Below is a small trained network, with its code and all its weights. Each question gives an input and a class and asks what happens when units are switched off, that is, made to give their printed mean instead of their output.

import numpy as np


def w(rows, s, z=0):
    codes = np.array(rows[::2]) - 128.0
    scale = np.full(codes.shape[1], s)
    scale[-1] = z or s
    return codes * scale


def f(y):
    return np.maximum(y, 0)


def log_softmax(a):
    a = a - a.max(-1, keepdims=True)
    return a - np.log(np.exp(a).sum(-1, keepdims=True))


def net(x, mask):
    res = np.array(x, float).reshape(1, 7) / 4 @ E
    y = f(res @ A[0][:, :-1].T + A[0][:, -1])
    res = res + np.where(mask, y, B[0][:, -1]) @ B[0][:, :-1]
    return log_softmax(res[-1] @ U[:, :-1].T + U[:, -1])


A, B = {}, {}
E = w([
[103,128,154,3,170,147,112,113],'x0',
[127,130,130,128,128,127,129,127],'x1',
[127,129,127,128,129,128,129,128],'x2',
[126,101,141,107,44,230,123,164],'x3',
[128,128,128,128,128,129,128,127],'x4',
[124,128,127,129,128,128,127,126],'x5',
[112,230,126,111,104,134,255,143],'x6',
],0.0092)
A[0] = w([
[115,69,132,69,169,132,64,123,160],'N1',
[133,149,125,148,216,63,134,118,255],'N2',
[125,101,120,123,175,143,116,117,141],'N3',
[125,96,127,107,25,217,127,145,185],'N4',
[140,71,133,233,106,110,68,131,213],'N5',
[134,93,149,59,159,118,88,130,139],'N6',
[129,123,132,130,140,126,121,125,127],'N7',
[116,205,143,7,145,139,174,123,93],'N8',
[132,203,129,195,73,121,212,136,145],'N9',
],0.016,0.0052)
B[0] = w([
[173,172,168,114,135,124,45,79,223],'N1',
[123,175,79,170,243,80,148,108,227],'N2',
[154,97,108,73,145,83,70,179,163],'N3',
[135,74,173,113,7,166,104,147,246],'N4',
[81,11,80,215,144,137,121,123,226],'N5',
[158,180,155,90,141,115,74,106,200],'N6',
[140,106,121,105,137,104,111,161,139],'N7',
[66,81,135,31,179,154,217,123,236],'N8',
[172,234,114,160,60,109,158,202,250],'N9',
],0.021,0.015)
U = w([
[72,63,46,216,208,84,135,98,237],'0',
[199,211,132,104,195,66,60,69,146],'1',
[72,11,134,192,66,189,110,119,171],'2',
[203,142,223,70,66,168,49,81,87],'3',
[195,254,77,191,145,66,174,173,129],'4',
[38,139,97,69,218,112,223,109,106],'5',
[212,184,163,156,17,157,137,205,130],'6',
[49,56,178,51,88,200,212,153,8],'7',
],0.0043,0.0014)

Each question gives the input, the list of numbers given to net, and the class t.
The units are the neurons (one row each of A and B). Each row of codes is followed by its name. A weight is (code - 128) times the scale printed after its matrix; where a second scale follows, it is the last column's (A, B and U).
mask holds one flag per neuron, in row order. A switched-off neuron (its flag False) gives its mean, the last column of its row in B, instead of its output. The means were averaged over made-up inputs and are rounded, as every weight is.
A unit's drop is (log p(t) with every unit on - log p(t) with that unit switched off) / (log p(t) with every unit on - log p(t) with every unit switched off).
The circuit of an input: a set's keep is (log p(t) with only the set's units on - log p(t) with every unit switched off) / (log p(t) with every unit on - log p(t) with every unit switched off). Starting from all 9 units, units are removed one at a time, each time the one whose removal leaves the highest keep (on an exact tie, the one counted first), for as long as the keep stays at least 0.8.
circuit, biggest first: the units of the circuit, biggest drop first
top k neurons: the k neurons with the biggest drops, biggest first
drop when u is switched off: that unit's drop, to one decimal
input [0,0,0,4,-2,-4,-4], class 2: top 2 neurons => (N5, N9)
input [3,-5,-3,1,-5,-8,7], class 7: top 2 neurons => (N8, N2)
input [-1,4,6,-8,0,0,-5], class 0: circuit, biggest first => (N5)
input [1,8,-5,2,8,-4,-4], class 3: top 2 neurons => (N1, N2)
input [4,3,7,-2,8,2,1], class 5: circuit, biggest first => (N8, N4)
input [2,8,-8,-2,-6,4,-5], class 1: circuit, biggest first => (N1, N4)
input [-5,-3,0,2,-5,-3,-2], class 2: circuit, biggest first => (N2, N5)
input [-4,2,0,-1,-1,3,1], class 4: circuit, biggest first => (N4, N9)
input [8,0,-8,2,-6,-4,0], class 3: circuit, biggest first => (N1, N2)
input [8,-4,-4,-2,-7,1,6], class 5: circuit, biggest first => (N4, N8)
input [-1,-7,0,-1,-6,-5,-8], class 0: circuit, biggest first => (N5, N4)
input [0,7,-6,-6,-3,1,-2], class 0: circuit, biggest first => (N9, N2)
input [-5,6,-6,1,-7,-5,0], class 2: top 2 neurons => (N5, N2)
input [6,-1,1,-8,7,2,6], class 5: circuit, biggest first => (N8)
input [1,-3,0,8,-6,8,1], class 7: top 3 neurons => (N9, N1, N5)
input [7,-3,-6,5,-4,3,1], class 7: top 2 neurons => (N8, N9)
input [3,2,-7,0,7,-4,7], class 5: top 3 neurons => (N8, N4, N5)
input [5,2,-5,-3,3,5,1], class 5: top 2 neurons => (N8, N9)
input [1,-7,-3,2,-4,7,6], class 7: top 3 neurons => (N8, N1, N2)
input [8,-6,-6,-3,0,-3,-2], class 1: top neuron => (N1)
input [1,1,0,8,2,4,-1], class 3: top 2 neurons => (N5, N9)
input [7,-1,8,0,8,-6,-3], class 1: top 2 neurons => (N4, N6)
input [2,3,-5,4,0,5,1], class 7: top 2 neurons => (N9, N1)
input [-1,8,5,-4,-6,-4,-1], class 0: drop when N9 is switched off => 0.6
input [7,-6,0,-7,-5,-2,6], class 5: drop when N8 is switched off => 0.1
